Known rows, with every step that occurs:
e-r-h: [  1 -11  -6  -2  10   9  -8   6  -6  -2   8   3 -16  -5   3  -5  -3  -5
   2   0]
n-w-r: [ -7   5   9   7 -12   5   9   0  10   5   3 -17  15  -4  -6  -1   1  11
   2   0]
r-h-w: [ -7  -7   4   2 -10  11 -21  -8   5  -2  -5   5   8  -2  18   0  -4  -6
   5   6]
h-r: [ -4  11 -12   1   2  -3 -10   3   8  12  -9  -9   6  -3  22   4  -1   8
  -5   2]
w-n-b-h: [  8   9  -3  -8  11 -11   3  -7   6   9   8  -1 -20   1   0   5   5  -6
  -5  -4]
h-b-n-w: [  4   1  11 -11  17  -6  24  -6  -1  16   2 -12  17  -9 -11   5   1  12
  -9   4]
n-b: [  1  11  -2  -3  20  -9   9  -3   6  11  17   5  -8   2 -10   7  13   6
  -1  -8]
h-w-e-r: [  0   8  -8  11 -14   4  -9  17 -10  -9 -11  -7 -26  14   7  -4   5   7
  -1   2]
r-h-w-n-b: [ -1   2  -2  -5   0  -2 -26  -9   9  -2   5  22  -2   3   7  -2   5  -8
  13  -6]
h-w-r-e: [-11   6  -3  17 -33   6  -2   2   8  -7  -8   3  13  13  15  -7  -9   3
  11   3]
e-r-h-w-n: [ -1  -4 -10   1 -10   9 -32   4   0  -6  -7   3 -18   3  17  -9  -5  -6
   8   1]
n-b-w-r: [ -5  12  -7   3   2  -2  -1 -13  11   4   9  -9  -3   4 -16   8  11   2
   0  -6]
n-w: [ -2   3  11   1  13   4  -1   3   7  14   2 -10   6  -1  -7   3   2  13
  -3  -1]
r-e: [ 3 -2  1  8 14  1 -1  8  7  5 -2  9 -2 11  1 -5 -6  5  9 -3]
b-n-w: [  2  -6  16  -2  13   9  12  -6  -4  16  17 -21  -2  -2 -12   7   0  11
  -3   7]
h-b: [  4   9  -4  -6  16 -12  13  -3  12   9 -16  -2  14  -5  -2   1   4   7
  -7  -3]
b-n-w-e-r: [  8  -6   9   3   8   7  14  15 -23   0  15 -19 -28   6 -18   0   3  11
  -2   2]
n-w-r-e: [ -6   0   9  12 -10   4   8  10   8  -1   2   5  18   5  -5  -8  -8  10
  11  -3]
b-h-r-e: [ -3   2 -11   1  -7  -3  -6   8  -1   4 -11   4   6   1  30  -1 -17  -5
  -7   8]
n-w-e-r-h: [  4 -14   8   2   7   8  -9  21 -14 -11   2   9 -13   0  -9  -9   0   1
   6  -4]
n-b-h-w-e-r: [  0  12 -10   0 -16  -6   5  12 -22 -10   7   1 -31  10   8   3   9  -4
 -13   3]
w-r-h-b-n: [  3 -13   3  -5 -10  -3  25 -19   1  -5   2  -2  25 -16  -4  -1  -6 -10
   3   5]
r-h-b-n: [  7 -16   6 -12  16  -3  15 -16  -2   4   1   3  15 -14  -3   2  -5  -8
  -1   4]
n-b-h: [  2   8  -1  -8  10  -8  14  -7  -2  10  17  -1 -11  -3   0  10   6  -5
 -13   1]

Rows:
[ 11 -17  20  -8  12  -4  13  -1 -10  -6  -4  11  18  -9 -16  -2  -2  -3
   4   0] : r-h-b-n-w-e
[ -3   5 -12   6   2  -4 -13  13   6   6 -10  11  11   6  22  -4 -10   6
   4   0] : h-r-e
[ -7  13  -2  -5 -10  -4   4 -10  -3   6   9  -2  -5   2  13  11   5  -5
 -14   6] : n-b-h-w
[  0  10  -5  -4  27  -2 -10 -10   8  13   8  -3 -13   6 -17  11  12   5
  -4  -6] : n-b-w
[  6  -7  -8  -3  21   1 -20   7 -13 -13   8  18 -31   8 -18   0  10  -8
   5 -10] : n-b-w-e-r-h
[  9  -7  20   4   9   6  12   2  -9   4   8 -17 -10   5 -18   4   3  11
   3   2] : b-n-w-e
[ 14 -16  -2  -7   9  -5  18   5 -20 -13  -1   7 -11  -5 -10  -6  -1  -7
   0   0] : w-e-r-h-b-n
[  5   1  15   7   8   1  -2  13   2   2  -7  -6  -3   6 -13  -1   5  12
   4  -5] : n-w-e
[  8  13  -4  -4  22 -11  -4  -3  13  11   9   5 -17   6 -10   1  12   5
   7 -12] : w-n-b
[  3  -8  -3 -10  22  -2 -17 -13  12   2 -23   8  17  -9  -5   1  -2  -7
  -2  -2] : r-h-b-w
[-11  10  -5   6 -34  -4  12  -3  -3  -8   9  13   7   9  16   0  -5  -9
  -1   4] : n-b-h-w-r-e
[  7  -7   2  -8  11  -6   3  21 -11 -12 -13  20   7  -7  -9 -11   1   1
  -1  -7] : n-w-e-r-h-b
[  8   1   1  -8  16  -8  26 -13   1  12  -1 -12   6  -7  -8   6   2   5
  -8   3] : h-b-n
[  3  11 -16  -6   3 -16 -11   8   1   4  -2  21  -5   6  21  -3  -7  -7
   0  -4] : w-n-b-h-r-e
[ -4  15 -14 -10   1 -13   3  -2  -3  10   8   0   1  -7  20  11   2  -4
 -17   3] : n-b-h-r
[ -5  -5   8  -5  -8  -4  10  -4  11  -4  -9  10  43 -18  -4  -6  -4  -1
   1  -2] : n-w-r-h-b
[ -1  -5  -2  -3 -10  -6  12  -9  12  -7 -12  10  32 -16   2  -5  -4  -8
   4  -3] : w-r-h-b
[-11   2  -2  12 -42   6   3  -2   1  -9  -9  -3   9   8  23  -3 -15  -8
   0  11] : b-h-w-r-e
[  0 -10   7  10 -15   8 -22   1   0 -14 -14  11   1   5  10  -4  -1  -7
  12   1] : r-h-w-e
[-12  11  -3  13 -34   6  -1  -7  11  -1  -7 -19   9   3  14   1   0   5
   2   6] : h-w-r
[  5   2   4   6   8   3   1  25 -11  -2   0  -7 -21   7 -11  -5   5  14
  -2  -5] : n-w-e-r
[ -7  -6  -8   1 -12  12 -19   4  -7  -5   1   3 -10   0  19  -4  -4  -5
   0   6] : e-r-h-w
[  8   0   2  10  14   5 -20   0   6  -2 -19 -14 -18  12 -13   3   5   5
   3  -4] : b-w-e
[ -7 -11  13   3 -13  10  -2  -4   7  -3   6   0  24 -11  -3  -4  -5  -2
   9   0] : n-w-r-h
[  8 -22  13  -1   6  12   3  11 -25  -8  17  -3 -20  -2 -14  -4  -3  -1
   5   3] : b-n-w-e-r-h
[  0   5  -7   7 -25   4  -3  12 -17 -11 -11 -15 -30   9  16  -1  -1  -4
 -12   9] : b-h-w-e-r
[ -6  -5  -3  -2   1   4 -11 -16   8  -5  12   8   5  -4 -14   4   4 -11
   7  -6] : n-b-w-r-h
[-12  15  -5   3 -35  -4  14 -13   1  -2  10  -7   4  -1  14   8   4  -7
 -10   7] : n-b-h-w-r
[  2  -6 -14 -12  22   0 -15  -1  -1  -2 -17   6  -2  -8  -5  -3  -2  -6
  -8  -2] : e-r-h-b-w
[ -5   7  -8   6   4  -2  -2  -3   9  -3   8  12   1  13 -15   0   1   1
  10  -9] : n-b-w-r-e
[ -3 -18  18   0 -13  15  11 -13  -4   0  21 -12  16 -12  -8   0  -8  -4
   8   8] : b-n-w-r-h
[ -2  10  -9   0  -2  -6   3 -12  17   1 -24 -14  17  -4  -8   3   2   4
  -7  -2] : h-b-w-r
